Each row has a name. After each piece below comes the name of the row it's from. Each question is about the rows just above it.

(112): [ 37.2 -53.9  41.0   0.5   3.1  10.3 -79.7  19.3  -2.1 -14.6 -39.9  -9.2
 -59.2  36.7 -16.1   6.9   4.8 -43.9]
(103): [-42.0   3.1   7.2  25.6  59.4 -28.4  12.1 -10.2 -32.6  17.3  23.0  29.6
  78.5 -14.7  30.7  37.9 -53.4  19.8]
(211): [ 46.5 -16.5   4.0 -23.7 -49.2  27.2 -31.5  14.4  26.5 -19.5 -29.4 -25.8
 -81.6  21.2 -29.4 -31.0  45.3 -29.2]
(123): [-30.7 -21.1  19.3  36.7  10.3   0.5 -79.7  -9.2   3.1 -39.9  41.0 -14.6
  -2.1 -59.2  26.0  47.4 -58.6   3.8]
(138): [-45.5  28.0 -14.5  18.2  38.7 -24.1  48.1 -16.7 -22.4  19.3  34.7  23.7
  81.5 -26.5  29.3  23.3 -37.9  35.5]
(188): [-15.5 -39.5  45.1  29.5  68.8 -21.8 -52.8   4.2 -36.5   7.4  -8.3  24.8
  39.4  15.3  19.8  45.9 -54.5 -15.4]
(51): [-18.2  59.3 -53.1 -19.5  26.5  14.4  27.2 -49.2 -23.7 -31.5  31.4  -5.9
  21.4 -35.4   1.0 -28.9  25.8  39.1]
(118): [ 29.6  21.2 -28.9 -30.0 -69.8  26.7  24.0   3.3  38.0 -12.8  -7.7 -28.5
 -60.8  -2.0 -26.5 -46.7  58.5  -1.6]
(120): [-43.7  43.7 -30.9   8.6  16.3 -17.4  68.1 -18.3  -8.6  17.0  40.1  16.1
  72.5 -34.0  22.9   8.1 -20.3  42.5]
(108): [-45.7  14.5  -2.1  21.5  52.3 -27.4  29.3 -12.9 -27.5  19.2  28.4  26.3
  82.1 -20.0  29.4  32.0 -47.2  26.5]
(49): [ 45.6 -41.3  28.3 -10.7 -20.8  18.6 -67.1  18.8  12.4 -17.5 -38.5 -18.2
 -74.2  33.8 -23.2 -10.6  23.2 -42.1]
(77): [-15.2 -40.0  44.0  28.9  69.1 -21.7 -51.6   4.6 -36.0   9.3  -7.0  24.4
  39.1  15.9  20.1  47.5 -53.8 -14.3]
Which row holds [ 41.0   0.5   3.1  10.3 -79.7  19.3  -2.1 -14.6 -39.9  -9.2 -59.2  36.7]? : (112)
Where do [-23.7 -49.2  27.2 -31.5  14.4  26.5 -19.5] appear? : (211)

(170): [ -1.0  43.3 -34.9  24.3]
(95): [-8.7 45.1 -6.5 -3.7]
(70): [-18.1  44.2 -28.3  21.6]
(169): [-80.8  31.0  13.7 -68.8]
(35): [-34.5  23.7 -17.0  22.4]
(37): [ 57.0 -89.0  19.3 -15.4]
(195): [ 0.3 -0.3 -0.2 -0.3]
(3): [ 85.6 -49.6  57.5 -21.8]
(10): [ 69.1 -41.5  20.9 -12.4]
(137): [ 74.0 -80.8  30.8 -19.0]
(196): [-24.0  28.8  15.2 -20.9]
(210): [-42.9  42.9 -30.4  47.1]
Where do [-80.8  30.8] appear? : (137)
which: [-42.9  42.9 -30.4] : (210)

(40): [ 56.0  60.3 -21.0   6.9  -1.2  15.1 -36.2  20.4  63.3 -57.0  50.9 -66.6
 -65.2 -52.6 -31.9  55.3   1.2 -74.0  41.3  40.7  72.8  14.1  22.3]
(15): [  6.5 -61.8  37.1 -50.6  -6.3  11.7  -1.9  -3.8   0.0  17.8 -24.7 -65.4
  32.5  48.0  59.9  -7.5  32.7  -2.4 -55.4  61.6 -10.9  56.5  44.1]
(34): [ 60.3 -21.1   6.9  -1.2  15.1  22.5 -50.9   4.9  63.3 -57.0  50.9 -66.6
 -65.2 -52.6 -31.9  55.3   1.2 -74.0  41.3  40.7  72.8  15.8   1.8]
(54): [ 14.8 -23.7  27.1 -11.6   4.9  -3.2 -50.9  22.5  -9.4  21.3  53.8 -43.5
 -43.7 -33.7  59.5 -75.5  42.2 -59.9 -66.7  71.4 -13.6  41.7 -42.2]
which: [  4.9  -3.2 -50.9  22.5] : (54)
Where do [-21.0   6.9  -1.2  15.1 -36.2  20.4  63.3 -57.0  50.9 -66.6] appear? : (40)
which: [ 60.3 -21.1   6.9  -1.2  15.1  22.5 -50.9   4.9  63.3 -57.0  50.9 -66.6
 -65.2 -52.6 -31.9  55.3   1.2 -74.0  41.3  40.7  72.8  15.8   1.8] : (34)
which: [ 60.3 -21.0   6.9  -1.2  15.1] : (40)

